Here is a tiny trained network, its code and every weight. The questions are about switching its units off for an input and a class, where a switched-off unit gives its printed mean instead of its output.

import numpy as np


def w(rows, s, z=0):
    codes = np.array(rows[::2]) - 128.0
    scale = np.full(codes.shape[1], s)
    scale[-1] = z or s
    return codes * scale


def norm(h):
    return h / np.sqrt((h * h).mean(-1, keepdims=True) + 1e-5)


def f(y):
    return np.maximum(y, 0)


def log_softmax(a):
    a = a - a.max(-1, keepdims=True)
    return a - np.log(np.exp(a).sum(-1, keepdims=True))


def net(x, mask):
    res = np.array(x, float).reshape(1, 7) / 4 @ E
    u = 0
    for l in range(3):
        y = f(norm(res) @ A[l][:, :-1].T + A[l][:, -1])
        res = res + np.where(mask[u : u + 7], y, B[l][:, -1]) @ B[l][:, :-1]
        u += 7
    return log_softmax(norm(res)[-1] @ U[:, :-1].T + U[:, -1])


A, B = {}, {}
E = w([
[123,90,41,158,202,102],'x0',
[145,103,97,152,59,139],'x1',
[190,244,111,156,139,118],'x2',
[112,252,106,59,133,135],'x3',
[189,69,73,113,102,141],'x4',
[233,161,178,149,147,108],'x5',
[196,121,125,111,198,232],'x6',
],0.0032)
A[0] = w([
[96,155,124,106,166,135,118],'L0N0',
[126,128,168,66,110,86,63],'L0N1',
[160,103,54,253,91,116,91],'L0N2',
[78,217,116,148,91,149,154],'L0N3',
[89,173,183,196,115,129,128],'L0N4',
[162,177,90,133,76,13,1],'L0N5',
[146,152,73,120,151,185,222],'L0N6',
],0.0052,0.00089)
B[0] = w([
[180,190,151,157,114,97,191],'L0N0',
[141,142,107,110,100,131,177],'L0N1',
[193,147,107,147,60,120,242],'L0N2',
[139,95,100,129,146,102,250],'L0N3',
[73,91,104,125,138,104,209],'L0N4',
[164,159,163,94,84,79,234],'L0N5',
[85,122,114,87,255,56,236],'L0N6',
],0.0068,0.0024)
A[1] = w([
[182,117,231,85,80,137,139],'L1N0',
[164,218,147,144,209,139,68],'L1N1',
[26,144,137,181,107,73,24],'L1N2',
[150,134,180,176,73,193,137],'L1N3',
[172,19,83,198,119,95,197],'L1N4',
[231,156,172,143,80,254,126],'L1N5',
[119,57,61,109,97,133,4],'L1N6',
],0.0052,0.0013)
B[1] = w([
[24,155,177,122,25,145,203],'L1N0',
[169,191,51,72,143,241,228],'L1N1',
[92,56,60,82,189,67,189],'L1N2',
[93,158,102,4,116,111,162],'L1N3',
[208,215,205,221,78,184,253],'L1N4',
[70,161,112,102,139,72,189],'L1N5',
[130,58,143,134,152,193,183],'L1N6',
],0.0049,0.0033)
A[2] = w([
[183,21,42,200,72,108,120],'L2N0',
[3,106,123,119,35,178,60],'L2N1',
[117,161,58,105,100,70,147],'L2N2',
[58,157,97,91,230,59,249],'L2N3',
[159,126,202,146,140,140,200],'L2N4',
[130,137,71,216,104,224,38],'L2N5',
[179,41,130,176,140,170,95],'L2N6',
],0.0048,0.0013)
B[2] = w([
[188,181,204,126,134,163,201],'L2N0',
[93,141,145,153,175,206,193],'L2N1',
[142,106,153,143,94,76,200],'L2N2',
[172,2,134,122,157,82,255],'L2N3',
[147,109,92,99,55,105,162],'L2N4',
[176,64,164,185,144,208,166],'L2N5',
[164,155,190,196,91,202,177],'L2N6',
],0.0055,0.0041)
U = w([
[205,108,140,209,113,229,173],'0',
[27,125,140,102,62,203,107],'1',
[89,120,92,190,127,126,3],'2',
[176,193,139,145,1,63,160],'3',
[189,194,53,73,200,153,126],'4',
[78,70,67,108,154,33,177],'5',
],0.0093,0.0062)

Each question gives the input, the list of numbers given to net, and the class t.
The units are the neurons (one row each of A and B). Each row of codes is followed by its name. A weight is (code - 128) times the scale printed after its matrix; where a second scale follows, it is the last column's (A, B and U).
mask holds one flag per neuron, layer by layer. A switched-off neuron (its flag False) gives its mean, the last column of its row in B, instead of its output. The means were averaged over made-up inputs and are rounded, as every weight is.
A unit's drop is (log p(t) with every unit on - log p(t) with that unit switched off) / (log p(t) with every unit on - log p(t) with every unit switched off).
The circuit of an input: a set's keep is (log p(t) with only the set's units on - log p(t) with every unit switched off) / (log p(t) with every unit on - log p(t) with every unit switched off). Starting from the 12 units with the biggest drops (on a tie, the unit counted first), units are removed one at a time, each time the one whose removal leaves the highest keep (on an exact tie, the one counted first), for as long as the keep stays at least 0.8.
circuit, biggest first: the units of the circuit, biggest drop first
unit that matters most: the unit with the biggest drop
k most important neurons: the k neurons with the biggest drops, biggest first
top k neurons in layer l: the k neurons of layer l with the biggest drops, biggest first
drop when u is switched off: that unit's drop, to one decimal
input [-6,-8,4,6,0,-7,-1], class 5: circuit, biggest first => L1N4; L2N3; L0N3
input [-2,-1,-6,4,-7,-6,-5], class 5: circuit, biggest first => L1N2; L2N3
input [-3,-1,6,8,-8,1,-1], class 5: 2 most important neurons => L1N4; L0N4
input [-2,-3,-2,0,6,8,2], class 3: unit that matters most => L1N0
input [-8,4,-3,4,-8,5,-1], class 1: 2 most important neurons => L1N0; L2N1
input [1,-1,0,-6,5,6,2], class 3: top 3 neurons in layer 1 => L1N5; L1N1; L1N3
input [7,0,2,1,0,2,-2], class 3: 2 most important neurons => L0N2; L0N5
input [-1,-1,-3,6,-7,4,0], class 5: 2 most important neurons => L0N4; L1N4
input [-7,-8,1,-4,3,-3,6], class 1: top 2 neurons in layer 1 => L1N0; L1N2
input [-6,-8,3,-6,3,-3,-7], class 5: 4 most important neurons => L1N2; L0N2; L0N4; L1N4
input [-7,-1,-2,-4,1,5,-3], class 1: top 2 neurons in layer 1 => L1N0; L1N3
input [0,2,-3,3,-2,6,1], class 1: 2 most important neurons => L1N0; L0N6
input [-5,5,-8,-7,2,7,8], class 3: top 2 neurons in layer 2 => L2N4; L2N3
input [4,2,-5,8,4,-6,6], class 5: most important neuron => L0N6
input [2,8,-2,-4,6,-4,-8], class 0: top 2 neurons in layer 1 => L1N6; L1N4
input [-8,-8,-8,-2,-8,-5,-8], class 5: top 2 neurons in layer 1 => L1N2; L1N4
input [8,2,-5,4,7,1,-4], class 0: drop when L1N6 is switched off => 0.1
input [-1,7,-6,6,1,5,6], class 4: drop when L1N1 is switched off => 0.1
input [-7,-5,-6,-6,7,1,5], class 1: drop when L2N4 is switched off => 0.0
input [-7,-7,6,-7,1,-8,-3], class 5: circuit, biggest first => L1N2
input [8,0,0,-2,0,-6,-6], class 0: drop when L1N4 is switched off => 0.3
input [-5,-7,-3,2,5,3,1], class 1: top 2 neurons in layer 1 => L1N0; L1N4
